Each row is followed by its class.
[ 12 -48  -9 -10  -7 -17  13  35  17  12  12  38 -14  -6   7   1  -3 -19
  -3  36 -33   0 -33   9   9  42 -11 -19  29 -65  -6 -14  30  -4   4   2
 -33 -17] => G
[  6 -11   4 -14 -25 -19  13   9 -23 -13  26  35   6  15   5 -14  -7  13
  19  29 -24  19 -31  -8  17  29   9 -17  16 -42   6  16  19  -9  -3  35
   4   0] => M
[ -3 -26   7  30 -36  15 -26 -18 -75  -6 -35  20   6  -2   3 -16   1   4
  74  16 -12   4   2   8  13   1 -11 -15  27 -76  14  46  10  -2 -81  58
   3 -16] => T
[ -6 -44   0   4 -11  19  25   2  40  19 -24 -29 -13 -14  -4  -1  22  -5
 -17  10 -19 -35   3  12   0  -2 -17 -27  21  -2 -16 -30   2 -12 -10 -57
  -6   8] => W
[ 30 -21   7  -9   4 -33  -8  35  21  -2  25  41  28   9  17  -9 -10 -11
  28   7  17  29 -22 -20  -8  25  17   6  -2 -24  -1   3  23   9   6  33
 -36  -8] => G
[ 20 -34  -2  -2  -6 -37 -11  14  12  -1  32  43  23  14  22  -5  14  -8
  23  16   4  30 -25  -5  -7  35  17 -29  -9 -20  -2  12  12   8  12   0
 -47 -16] => G
[ -3 -43  36 -15 -76  16  31  23 -34  -4  -2  10   0   0   6 -17  -6  24
  26  72 -26  -7 -51   3  35  19 -10 -45  36 -55 -12  -9  24 -38 -29  -2
  -1  17] => W
[ -6 -37 -13  28   0 -10 -22  -8  48   2 -11  -7  21 -17   5   8  11   2
  43 -21  49   3  64 -11 -19 -35  -1  56   2   7  -3 -16 -10  29 -69  29
  -4  13] => T
[ 14 -24   4  25 -31 -44  15   4  32 -21  23   9  21  27   7 -18  13  22
  34  52 -10  24 -21 -13  -4  25   4 -20   0 -32  -2  -7  11  21  19  41
  -5  13] => M
[ 12 -17 -23 -13  16 -10  17  -6  -6 -21  -7  20 -21  -1 -13 -11   9   9
  21 -16 -16 -22 -14  14  11   0  -2   1  27 -35   9  30   1 -26 -48  28
  18 -23] => T
[ 15 -30 -44  -8  48 -17  14  38  55  26  -5  33 -15 -19 -26  -4   9 -59
 -43 -16 -42   3  25  12 -16  26 -20  14  44 -43  14 -14  28   4  19 -12
 -11 -30] => G
[ 18 -22  -8 -24 -14  -8  -9  13   9   0  19  30  14   4  16  -2 -12 -12
   7  12  -6  15 -19 -15   2  29   5 -25   3 -30  -1   6  19  12  -9  28
 -45 -11] => G
[ 22 -21  22  28 -11 -20  12  13 -15 -15 -22   3  -3   5  -7 -17  13  17
  52  28  13  -2 -30   5  -3  -4   3   3  16 -29   5  13  -1 -25 -22  17
   1   5] => T
[ 22 -29  35  11 -10 -26  30  35  49   2 -12 -12  11  18   9 -32 -12  39
  17  20 -10   8 -40  -9 -13  22  -8  -1   4 -33 -22 -17  20   6  19  42
   9  10] => W
[ 13 -26  27 -13 -20 -13  26  16  42   5 -17 -10  19   3 -15 -33  -4   7
   3  30 -33  17   9 -14 -30   7 -18 -20  24 -37  -8 -17   5  20 -10  20
  -3  17] => W
[ 56  -9  12 -10  31 -54   7  23  29 -14  10  32   3  23  -6 -21  14  -8
  19  17  10  34 -50  -1 -42  21  22  -8 -18 -10   6  14   0   1  34  -8
 -59 -15] => G
[ 10 -20  22 -11   6  -7  31  25  37  18 -21 -10   4  -6 -15 -22   4  14
  -8  -4 -12   4   3   9 -30  -5 -14  12  13  -1 -11 -20   5  -7   6 -27
   7  12] => W
[ 14 -35  22  -1   0 -17  17   6  32  12 -34  -6  20   2 -21 -36  21  17
  25   1 -21  16  15  13 -54 -14  -6  -5   6 -10  -9  -4 -15   6 -28 -33
  -5   7] => W
[ 17 -21  11  38  -5 -34  18   2   3 -35 -11   4 -21  13 -14 -20  15  36
  57  35   7  -6 -34   5   0   0  -2  17  16 -37   8  15   5 -10 -25  41
  11   3] => T
[  7 -11 -24  34   9 -13  30   6  -9 -21 -26   7 -43   2 -23 -14  11  -1
  13  19 -39 -31 -20  18  23  13 -16  -1  48 -65  23  18  14 -24  -9  42
  37 -21] => T
